Below are the code and all the weights of a small trained network. Each question names an input and a class and asks about switching units off, where a switched-off unit gives its printed mean instead of its output.

import numpy as np


def w(rows, s, z=0):
    codes = np.array(rows[::2]) - 128.0
    scale = np.full(codes.shape[1], s)
    scale[-1] = z or s
    return codes * scale


def f(y):
    return np.maximum(y, 0)


def log_softmax(a):
    a = a - a.max(-1, keepdims=True)
    return a - np.log(np.exp(a).sum(-1, keepdims=True))


def net(x, mask):
    res = np.array(x, float).reshape(1, 8) / 4 @ E
    y = f(res @ A[0][:, :-1].T + A[0][:, -1])
    res = res + np.where(mask, y, B[0][:, -1]) @ B[0][:, :-1]
    return log_softmax(res[-1] @ U[:, :-1].T + U[:, -1])


A, B = {}, {}
E = w([
[88,181,41,148,96,70,70,200,79],'x0',
[198,177,70,75,173,151,136,144,101],'x1',
[184,124,184,211,121,61,90,109,102],'x2',
[11,151,101,144,109,174,46,82,95],'x3',
[130,163,177,77,170,136,105,153,134],'x4',
[129,129,122,157,204,87,157,89,47],'x5',
[127,97,111,201,43,213,194,199,92],'x6',
[108,23,25,125,98,79,123,64,167],'x7',
],0.013)
A[0] = w([
[107,70,112,49,102,132,122,125,188,82],'neuron 0',
[178,160,101,112,128,150,138,161,112,255],'neuron 1',
[108,154,156,123,141,129,95,101,151,177],'neuron 2',
[141,161,160,169,126,97,178,127,41,145],'neuron 3',
[80,166,135,105,101,122,28,160,165,103],'neuron 4',
[192,106,247,156,103,127,122,104,160,131],'neuron 5',
[75,73,119,153,151,117,126,58,116,197],'neuron 6',
[137,166,144,145,136,189,130,157,168,137],'neuron 7',
],0.012,0.0041)
B[0] = w([
[21,77,112,79,113,105,238,106,129,219],'neuron 0',
[159,189,91,134,212,162,204,156,82,214],'neuron 1',
[62,203,200,113,106,99,114,81,126,186],'neuron 2',
[156,38,186,179,215,122,46,226,31,207],'neuron 3',
[67,236,110,76,23,62,91,173,145,226],'neuron 4',
[218,144,238,220,90,97,179,154,213,248],'neuron 5',
[107,75,97,209,133,127,43,2,139,222],'neuron 6',
[95,143,166,46,134,227,141,181,147,191],'neuron 7',
],0.0077,0.016)
U = w([
[133,143,139,87,119,236,165,153,147,113],'0',
[181,111,212,172,111,119,152,134,212,152],'1',
[110,52,59,94,97,116,190,117,184,213],'2',
[131,96,58,247,81,161,66,100,100,180],'3',
[195,161,59,103,184,80,134,114,103,182],'4',
[105,183,119,93,79,103,84,162,124,107],'5',
[142,104,141,156,161,111,121,183,35,70],'6',
[109,136,168,125,151,113,88,15,159,3],'7',
],0.014,0.0031)

Each question gives the input, the list of numbers given to net, and the class t.
The units are the neurons (one row each of A and B). Each row of codes is followed by its name. A weight is (code - 128) times the scale printed after its matrix; where a second scale follows, it is the last column's (A, B and U).
mask holds one flag per neuron, in row order. A switched-off neuron (its flag False) gives its mean, the last column of its row in B, instead of its output. The means were averaged over made-up inputs and are rounded, as every weight is.
A unit's drop is (log p(t) with every unit on - log p(t) with that unit switched off) / (log p(t) with every unit on - log p(t) with every unit switched off).
The circuit of an input: a set's keep is (log p(t) with only the set's units on - log p(t) with every unit switched off) / (log p(t) with every unit on - log p(t) with every unit switched off). Starting from all 8 units, units are removed one at a time, each time the one whose removal leaves the highest keep (on an exact tie, the one counted first), for as long as the keep stays at least 0.8.
circuit, biggest first: the units of the circuit, biggest drop first
k most important neurons: the k neurons with the biggest drops, biggest first
drop of u: that unit's drop, to one decimal
input [0,6,4,-1,-5,6,-7,-6], class 6: circuit, biggest first => (neuron 3)
input [5,0,-1,-3,8,-2,4,-1], class 0: circuit, biggest first => (neuron 1; neuron 7)
input [2,3,5,5,-7,3,7,-2], class 6: 2 most important neurons => (neuron 3; neuron 6)
input [4,-7,-5,3,0,-4,4,3], class 2: 3 most important neurons => (neuron 0; neuron 2; neuron 3)
input [4,3,-2,4,4,2,8,-8], class 6: 2 most important neurons => (neuron 3; neuron 0)
input [-8,-7,-8,7,4,-8,-7,-4], class 5: 2 most important neurons => (neuron 4; neuron 7)
input [-8,-2,0,-4,3,5,-8,1], class 1: drop of neuron 5 => 5.3
input [5,-7,7,4,2,-5,-5,5], class 5: drop of neuron 4 => 5.0
input [-4,-5,6,4,8,0,-7,-8], class 1: drop of neuron 5 => 2.9
input [-3,2,0,-5,3,5,6,0], class 6: drop of neuron 3 => 0.8
